Below are the code and all the weights of a small trained network. Each question names an input and a target symbol and asks about switching units off, where a switched-off unit gives its printed mean instead of its output.

import numpy as np


def w(rows, s, z=0):
    codes = np.array(rows[::2]) - 128.0
    scale = np.full(codes.shape[1], s)
    scale[-1] = z or s
    return codes * scale


def f(y):
    return np.maximum(y, 0)


def softmax(a):
    e = np.exp(a - a.max(-1, keepdims=True))
    return e / e.sum(-1, keepdims=True)


def log_softmax(a):
    a = a - a.max(-1, keepdims=True)
    return a - np.log(np.exp(a).sum(-1, keepdims=True))


def net(x, mask):
    ids = ['Θαζμτφ'.index(c) for c in x.split()]
    T = len(ids)
    res = E[ids] + P[:T]
    u = 0
    for l in range(2):
        q, k, v = (res @ M[l].T for M in (Q, K, V))
        z = softmax(np.where(np.tri(T) > 0, q @ k.T / 3**0.5, -1e9)) @ v
        res = res + np.where(mask[u], z, O[l][:, -1]) @ O[l][:, :-1]
        u += 1
        y = f(res @ A[l][:, :-1].T + A[l][:, -1])
        res = res + np.where(mask[u : u + 4], y, B[l][:, -1]) @ B[l][:, :-1]
        u += 4
    return log_softmax(res[-1] @ U[:, :-1].T + U[:, -1])


Q, K, V, O, A, B = {}, {}, {}, {}, {}, {}
E = w([
[61,200,145,203,211,165,135],'Θ',
[54,146,108,109,142,165,84],'α',
[221,131,139,108,140,121,67],'ζ',
[135,118,184,115,141,254,80],'μ',
[108,76,171,189,116,190,102],'τ',
[222,79,129,167,130,145,18],'φ',
],0.02)
P = w([
[109,75,18,115,59,156,143],'0',
[166,121,217,152,99,219,103],'1',
[244,99,180,115,117,139,110],'2',
[135,120,177,93,115,137,120],'3',
[108,152,188,121,154,164,105],'4',
[79,110,137,112,113,183,106],'5',
[120,94,196,150,110,255,144],'6',
],0.0099)
Q[0] = w([
[124,255,80,198,126,49,199],'L0H0',
[114,80,159,181,151,131,105],'L0H0',
[58,141,220,97,191,216,47],'L0H0',
],0.0057)
K[0] = w([
[106,254,249,100,181,92,133],'L0H0',
[149,191,118,177,143,93,122],'L0H0',
[160,218,37,211,101,138,95],'L0H0',
],0.0058)
V[0] = w([
[243,68,203,135,172,254,24],'L0H0',
[216,213,43,11,65,172,72],'L0H0',
[111,52,25,211,85,67,82],'L0H0',
],0.0052)
O[0] = w([
[205,195,136,67,135,116,101,249],'L0H0',
[95,85,148,104,134,140,100,177],'L0H0',
[116,176,135,172,253,211,106,173],'L0H0',
],0.012,0.011)
A[0] = w([
[102,61,103,152,164,138,37,8],'L0N0',
[244,215,175,78,182,126,153,4],'L0N1',
[167,72,187,202,112,82,2,88],'L0N2',
[96,167,30,94,7,178,119,151],'L0N3',
],0.0052,0.0018)
B[0] = w([
[173,148,86,128,182,181,237,170],'L0N0',
[57,156,106,103,172,119,125,246],'L0N1',
[98,166,158,11,130,153,125,187],'L0N2',
[155,154,150,117,101,84,184,148],'L0N3',
],0.011)
Q[1] = w([
[145,96,132,45,157,254,101],'L1H0',
[187,178,117,50,165,103,148],'L1H0',
[53,217,117,55,176,120,142],'L1H0',
],0.0078)
K[1] = w([
[210,254,74,246,174,141,169],'L1H0',
[151,94,175,138,3,70,139],'L1H0',
[179,198,74,254,236,123,200],'L1H0',
],0.0073)
V[1] = w([
[114,221,171,54,191,163,2],'L1H0',
[67,210,139,88,37,20,114],'L1H0',
[32,139,77,62,125,82,187],'L1H0',
],0.0054)
O[1] = w([
[163,120,157,98,145,73,123,246],'L1H0',
[147,167,170,151,103,149,165,62],'L1H0',
[168,8,111,156,123,196,218,148],'L1H0',
],0.015,0.014)
A[1] = w([
[145,121,121,75,3,143,71,80],'L1N0',
[94,188,127,70,100,136,37,255],'L1N1',
[138,174,208,135,83,60,158,113],'L1N2',
[163,7,83,121,131,156,82,191],'L1N3',
],0.0072,0.00092)
B[1] = w([
[185,185,140,132,169,215,109,138],'L1N0',
[222,126,103,217,113,94,120,250],'L1N1',
[152,156,123,117,169,194,129,146],'L1N2',
[115,181,138,75,124,132,2,187],'L1N3',
],0.0086,0.018)
U = w([
[191,243,139,83,116,187,213,90],'Θ',
[196,67,203,145,108,118,128,253],'α',
[167,25,146,161,248,88,154,23],'ζ',
[110,214,154,106,95,132,140,235],'μ',
[162,163,129,215,92,135,62,80],'τ',
[50,195,142,3,139,170,100,130],'φ',
],0.0053,0.0026)

Each question gives the input, a string of symbols that net reads in full, and the target symbol t.
The units are the heads (3 rows each of Q, K, V and O) and the neurons (one row each of A and B). Each row of codes is followed by its name. A weight is (code - 128) times the scale printed after its matrix; where a second scale follows, it is the last column's (O, A, B and U).
mask holds one flag per unit, layer by layer, with each layer's heads first. A switched-off unit (its flag False) gives its mean, the last column of its rows in O or B, instead of its output. The means were averaged over made-up inputs and are rounded, as every weight is.
A unit's drop is (log p(t) with every unit on - log p(t) with that unit switched off) / (log p(t) with every unit on - log p(t) with every unit switched off).
The circuit of an input: a set's keep is (log p(t) with only the set's units on - log p(t) with every unit switched off) / (log p(t) with every unit on - log p(t) with every unit switched off). Starting from all 10 units, units are removed one at a time, each time the one whose removal leaves the highest keep (on an exact tie, the one counted first), for as long as the keep stays at least 0.8.
units of the circuit, in order: the units of the circuit, biggest drop first
unit that matters most: the unit with the biggest drop
top k neurons: the k neurons with the biggest drops, biggest first
top k neurons in layer l: the k neurons of layer l with the biggest drops, biggest first
drop of u: that unit's drop, to one decimal
input φ α α μ μ τ, target ζ: top 2 neurons in layer 1 : [L1N3 L1N1]
input μ α Θ φ φ μ, target Θ: top 3 neurons in layer 1 : [L1N3 L1N1 L1N0]
input μ φ α α α τ, target Θ: units of the circuit, in order : [L0H0 L1H0 L1N2 L0N2]
input α α τ, target φ: units of the circuit, in order : [L1N1 L0H0 L0N2]
input μ α φ, target Θ: top neuron : [L0N2]
input φ φ φ φ α φ, target ζ: top 4 neurons : [L1N1 L0N1 L0N0 L1N3]
input φ α α α τ α φ, target ζ: top 4 neurons : [L1N1 L0N1 L1N3 L0N0]
input μ α α α α φ α, target Θ: top 2 neurons in layer 1 : [L1N2 L1N3]
input α Θ τ φ φ α, target Θ: units of the circuit, in order : [L0H0 L1H0]
input α Θ φ Θ τ, target Θ: top 2 neurons in layer 1 : [L1N3 L1N2]
input α α τ μ μ φ, target φ: top 3 neurons : [L0N2 L0N0 L1N3]
input α α μ, target φ: top 3 neurons : [L1N1 L1N3 L0N0]
input τ α τ, target τ: top 2 neurons : [L1N1 L0N1]
input α α τ ζ, target φ: unit that matters most : L0N2
input φ μ ζ, target ζ: top 3 neurons : [L1N1 L0N1 L1N3]
input α μ τ, target φ: top 2 neurons : [L0N2 L1N1]
input μ φ φ, target Θ: top 2 neurons : [L0N2 L1N1]
input φ α φ τ, target ζ: top 2 neurons in layer 0 : [L0N1 L0N2]
input φ τ μ, target ζ: top 2 neurons in layer 1 : [L1N1 L1N3]
input φ α α α α ζ, target ζ: unit that matters most : L0H0
input φ μ μ, target ζ: top 2 neurons in layer 0 : [L0N1 L0N2]
input α φ μ, target φ: top 2 neurons in layer 0 : [L0N2 L0N0]
input ζ μ α α α, target α: top 2 neurons : [L0N1 L1N3]
input μ μ φ μ α ζ, target Θ: drop of L0N0 : 0.0
